Each row has two labels, one from each of two sets.
[-27  26 -18 -14 -15  -7  11 -23  -2   3   5 -18  -3   8 -27 -18 -20 -13
  14  -3  18  16  37  37 -10  -8  11 -29  31  17  17  -1   9  41  12  -6
 -14 -20   5  20  11   2  -4   1 -19   7   3   5  -9  -5] -> (59) + Gm
[ -4   0 -12  -8 -14   3  -1 -26  -9   3   6  -4  -5   9 -21 -22 -23 -22
  13  -9  18   7  30  -5 -10   0  18 -29  20  -7 -20   9  -2  44   3 -13
 -10 -24   0  16  19  -2 -24  -9 -25  10  -7   4   4   4] -> (63) + Gm
[-31  13   9  15  -6  13   7 -14  42   8  10   1   0 -20  15  39  22  35
  17 -17 -12 -12   1  -3   6  10   8  11  -2   8  42  -1  19 -10  23  11
  -5  41  38 -18 -34   2   3  36  26  11 -43  21  25 -17] -> (57) + Bz
[-39 -12   6   9 -13  14  13  -4  28 -10  10 -26  15  18   1   2   0  33
  -6  -7  11   0  14  36  10   3 -27  -2  -2  38  28   8  19  24   0  16
 -16 -26  10   8  -7  21   5   8  -7  -4  11  13  -2 -15] -> (59) + BF
[-25  10  12   5 -15   9  15  -2  29   9  17  -4  -3  -4 -10 -32 -30  -8
 -20   5   8   7  14  11   6  -7 -28   8  20  18  31  -2  -3  15   5  -3
  -6 -14   3   3  -8   2  -8  -1 -27 -10 -21   3  -1   2] -> (59) + Gm
[-29  -4  20  -7   9 -17   6 -13  51 -32   6 -11   7 -19   7   9  15  13
 -19 -11  -5   5  24 -10  -3  -5 -87   4  19  -8   8   7   1  -7  22   2
   1  25  21   2  -3 -14   0  14  -9   2 -16   5   0 -12] -> (58) + Bz
[  9  20 -14   4  -7  33  -5 -26 -31  16 -10  -1 -17  -5   5  13   9  15
  36   0  -2  -8   6  -3  -2  -4  56  -9 -10  -8   9  -4   5  16  -6   6
  -1   6   1 -14 -18   9   0   4  28   7  -4  13   5   4] -> (57) + NT
[-28  21   1 -21   4 -12  -6  -9  15 -15 -12 -21 -13 -15 -19  -8  -7 -15
  -7   9   3  16   6  16  -5 -22 -40  12  34  -9  26 -12  -9  10   7   1
  18  17 -18   3   4  -7  -1  -7  -7 -14 -13  10 -18  11] -> (58) + Gm
[-27  -6  -1  11   8  12   9 -26  47  -3  17 -34   0  -4 -25 -33 -22 -19
   6   5  15 -25  14  -7   6   4 -19  -6  28   5  36 -10   4  31  11  11
  -9 -12   0  19  -6   0 -24   3 -38   1 -46  17  10  14] -> (59) + Gm
[-28  18   6 -10 -11  24  12 -10  34 -12  21 -17   8 -10  -4  -2  -9   1
  -6  -9  13  17  25  14   4   2 -36 -17  18  25  34   4  -8  32  33 -10
 -17  -4   5   3 -19   3   3   6 -30 -11  -8   0   1  -8] -> (59) + Bz
[  8  12   8   0  -3  33   2  -6  14 -16  10 -12   0 -12   7  12  -6  10
   2 -17   6   4  27 -33  -3   3 -17 -34   4  -7 -16   3  -4  20  20  -6
 -12   2  17  -1  -9  -3 -15   2 -16 -18 -13  -5  11  -4] -> (63) + Bz
[-25 -23   3 -14   1 -39  -7  -3  57 -37 -11  -3  -2   1 -20  -7  -6   6
 -18   7   2  18 -10   9   3 -10 -87   7  32  20  19   8  13   2  -7   9
  11   4   4  25  16  -4  -1 -22 -11  -6 -20  17 -22   5] -> (58) + BF
[  1   6  19  13   6  40   6   7  12 -22   9 -17   5  -2   6  21   8   6
  -1 -18   6  -5   7 -29  14  18 -20 -30 -11   2 -18  14   1  32  21  -3
 -12  -5   7  -4 -20  -6  -8   0 -13 -32  -6 -16   6  -1] -> (63) + Bz
[  1 -13  25  30   3  22  15  -4  21 -17  -1 -17   5   9   2  12   0   9
 -18 -22   3  -9   0  -3  16  16 -26  -4  -8   1 -14   9  14  35  -6   1
 -10 -33   8  18   3   2 -15  13 -15  -8   1   1   9  -1] -> (63) + BF
[ 10  -4  13  26  15  37  -4  -6  19 -20  11 -28   7  -8  -7  12   3  -2
   1 -11  14  13   2 -30   5  31  -3 -19  -8 -21 -12   4  -1  33  20  -8
  -9 -10   6   4 -14 -12 -17   7 -17 -15 -21  -3  16   5] -> (63) + Bz
[-24  14  26  19  20  49  -4 -21  17 -16  -8 -33  -1 -12  15   2   6   7
  -4 -14  15   6  24 -30  22  -7 -30   7   4 -31  -2   1  -2  28  21   3
   1  -1  15  -6 -17  -7 -19   2 -17 -24 -20   6  18   8] -> (59) + NT
[ 21  -5  -9  19  -4  -3  13 -16  29   7  20 -11  -4 -28 -43 -25 -31 -38
 -20  16  14  11   2  -7   2  23   2  -5  21 -21   9  -8   3  33  16 -17
  -5 -22 -11  37   9 -26 -23  -3 -34  20 -51  -9  11  16] -> (59) + Gm
[-45  37  29   0 -26 -18  23   0  15   2   4  10 -16 -26  -1  19 -14  -7
 -16 -28   1  -7  26  -1   1   0 -41 -19  24  -9  -8   7  -3  42  33 -22
 -11  15  16  -3 -27 -15 -10  10 -14 -13  -2  -4   5 -15] -> (59) + Bz
[-37  37   6 -10 -34  -1  31   1   5  41   9  20 -13 -23  -9   6 -13  -2
  -4   1  -2  -4   2  55   7   7  27  12  16  31  51  -3   5  23  18 -15
 -11   9   6 -11 -25  -3  13  11   3  23 -11 -14   8 -17] -> (57) + Gm

Each row has two labels, one from each of two sets.
[-10  -7  26  -1 -33   4   3   4  -3 -26 -16  35   5   5  -3   2  -7 -10
  34  12   6 -14 -27  -2   3   3 -30 -14  -9  -4   6  30   6   0   6  -1
   1   5  -4  53  -5 -27  -7   1   8 -22  -8  -1   0 -11] -> JZ + <87>
[  21  -63   40  -10  -15    3   -6   -3  -10   -9  -15  -44   -2  -10
   -5    5  -13  -60  -10    3   -4  -29 -102   -4  -14   -1   22    0
  -25   -2   -1   54   -3   13   -4  -29   -7   -3   14   19  -36    4
    2    1   19   -5  -13    4   12    6] -> Lf + <89>
[-14 -35  46  -3 -37   8   1   2  -5 -42 -31  55   6  10  -7   2 -23 -10
  34   9   6 -36 -31  -5  -1   4 -35 -11  -8  -6   3  61  16   5  16  -7
   4  10  -6  75  -4 -41  -7   4  12 -28 -17  -7   2  -4] -> JZ + <87>
[ -2   7  49 -12 -50   4  33   0   3 -17   8 -29   1  -6  11 -11  28   5
  80  41   3  19 -54   0   8  -5 -17  -6 -17  -8  11   1 -22   3   0  -8
  -2 -15  15  32 -18 -11 -21   6  -2 -40   6  13  12  -1] -> Lf + <87>
[-20 -10 -15   0 -15   3 -29  -7  -7 -17 -18  24  17   0 -10  -7 -27 -23
   5   2   3 -12 -16 -11 -10  14 -24  -2 -14  -3  -9  57  25  16   8 -31
   0  13  -9  56 -23  -7  -3   4   5  -9   8   1   1 -11] -> JZ + <90>
[ -3 -16   1  -6 -12   1 -12  -4  -3  -7  -6 -28   7  -6  -3  -7 -12 -27
   1   9   0  -6 -40  -6 -10   5   3   2 -17  -1  -3  36   5  14  -1 -22
  -4   0   5  23 -25   6  -3   3   2  -5  10   7   5  -2] -> Lf + <90>
[-11  -8 -18   4 -16   4 -29   4  -4 -35 -24   6   6  -2  -9  18 -41 -51
 -36   5   3 -28 -53  -1 -11   9  -9 -17 -18   1  -1  70   9  16   2 -28
  -6  12  -4  44 -19   4   0  -2   7  10   4  -9  -2 -10] -> JZ + <90>
[-10 -59  24  -5 -22   4 -26  -4  -9 -36 -37  25   8   1 -20   4 -50 -48
 -17  -4   3 -48 -55  -5 -18  11  -8  -8 -17  -3  -8  99  24  14  13 -29
  -3  13  -3  68 -28 -22   2   4  19  -8  -8  -4   3  -1] -> JZ + <90>
[ -8 -20  14 -12 -25   2 -15  -5  -7 -22 -15 -43   9 -10  -5  -7 -21 -37
   2  23  -1 -15 -71  -1 -16   6   7   2 -24  -2  -2  78  -1  19   2 -39
  -7   0  15  40 -44   9  -9   4   2 -15  16  10   6  -8] -> Lf + <90>
[ -4 -41  14 -10 -20   0 -17  -8  -5 -10 -16 -44   9 -10  -4  -8 -20 -41
  -5   9  -1 -18 -80 -11 -18   8  12   8 -25  -3  -4  68   4  23  -2 -37
  -7 -12  11  27 -44  11  -2   5   8  -8  13   9   9   1] -> Lf + <90>
[  10  -65   73  -18  -29    0   14    3   -7  -17  -18  -47   -3   -5
   -1   -1   -1  -37   12   19   -7  -26 -104    0  -12   -4   27    3
  -19   -3    2   56  -15    6   -4  -24   -7   -8   20   19  -28   -6
   -5    3   18  -14   -7    4   11    6] -> Lf + <90>
[ -5  19 -34   1  -4   1 -19  -1  -2  -9  -3 -34   6  -8  -3   5 -18 -29
 -30   8   3   7 -27  -1  -9   6   7  -5 -13   1  -3  31  -5  11  -4 -24
  -4   2   5   9 -20  24  -2  -3  -5  11  19  10  -3  -7] -> Lf + <89>
[  4 -39  78 -25 -46   2  24  -5  -2 -25 -16 -41   2  -6   0 -23  10  -7
  61  38   1  -6 -81  -5  -5  -2   6   7 -19  -6   3  61 -14   9   3 -28
  -3  -8  20  41 -38 -10 -17   7   4 -46   5   7   5   4] -> Lf + <87>
[ -2 -30  80 -23 -46   5  31  -1  -1 -21  -9 -27   3  -8  -1 -23  19  17
  83  38   1  -3 -56  -7   0   2 -11   8 -14  -6   3  41 -11   2   5 -21
   0 -10  19  39 -27 -21 -20   9   0 -54  -2   8  10   4] -> Lf + <87>
[ -3 -16  23  -8 -30   0  -2  -5  -6 -18  -9 -35   9  -8   0  -9  -4 -19
  25  26   2  -4 -63  -6  -9   4   5   2 -21  -1  -1  52  -6  15  -2 -32
  -2  -2  11  36 -37   7 -10   3   5 -23  10  12  11  -2] -> Lf + <90>
[-18  -5 -18   4 -17   5 -26  -3  -4 -33 -23  24  10   3 -13   6 -39 -29
 -22   6   4 -27 -22  -4 -10   7 -16 -10 -14  -1  -6  69  16  14  11 -24
  -1  16  -8  57 -17  -5   1   2   8   2   5   3  -3 -12] -> JZ + <90>
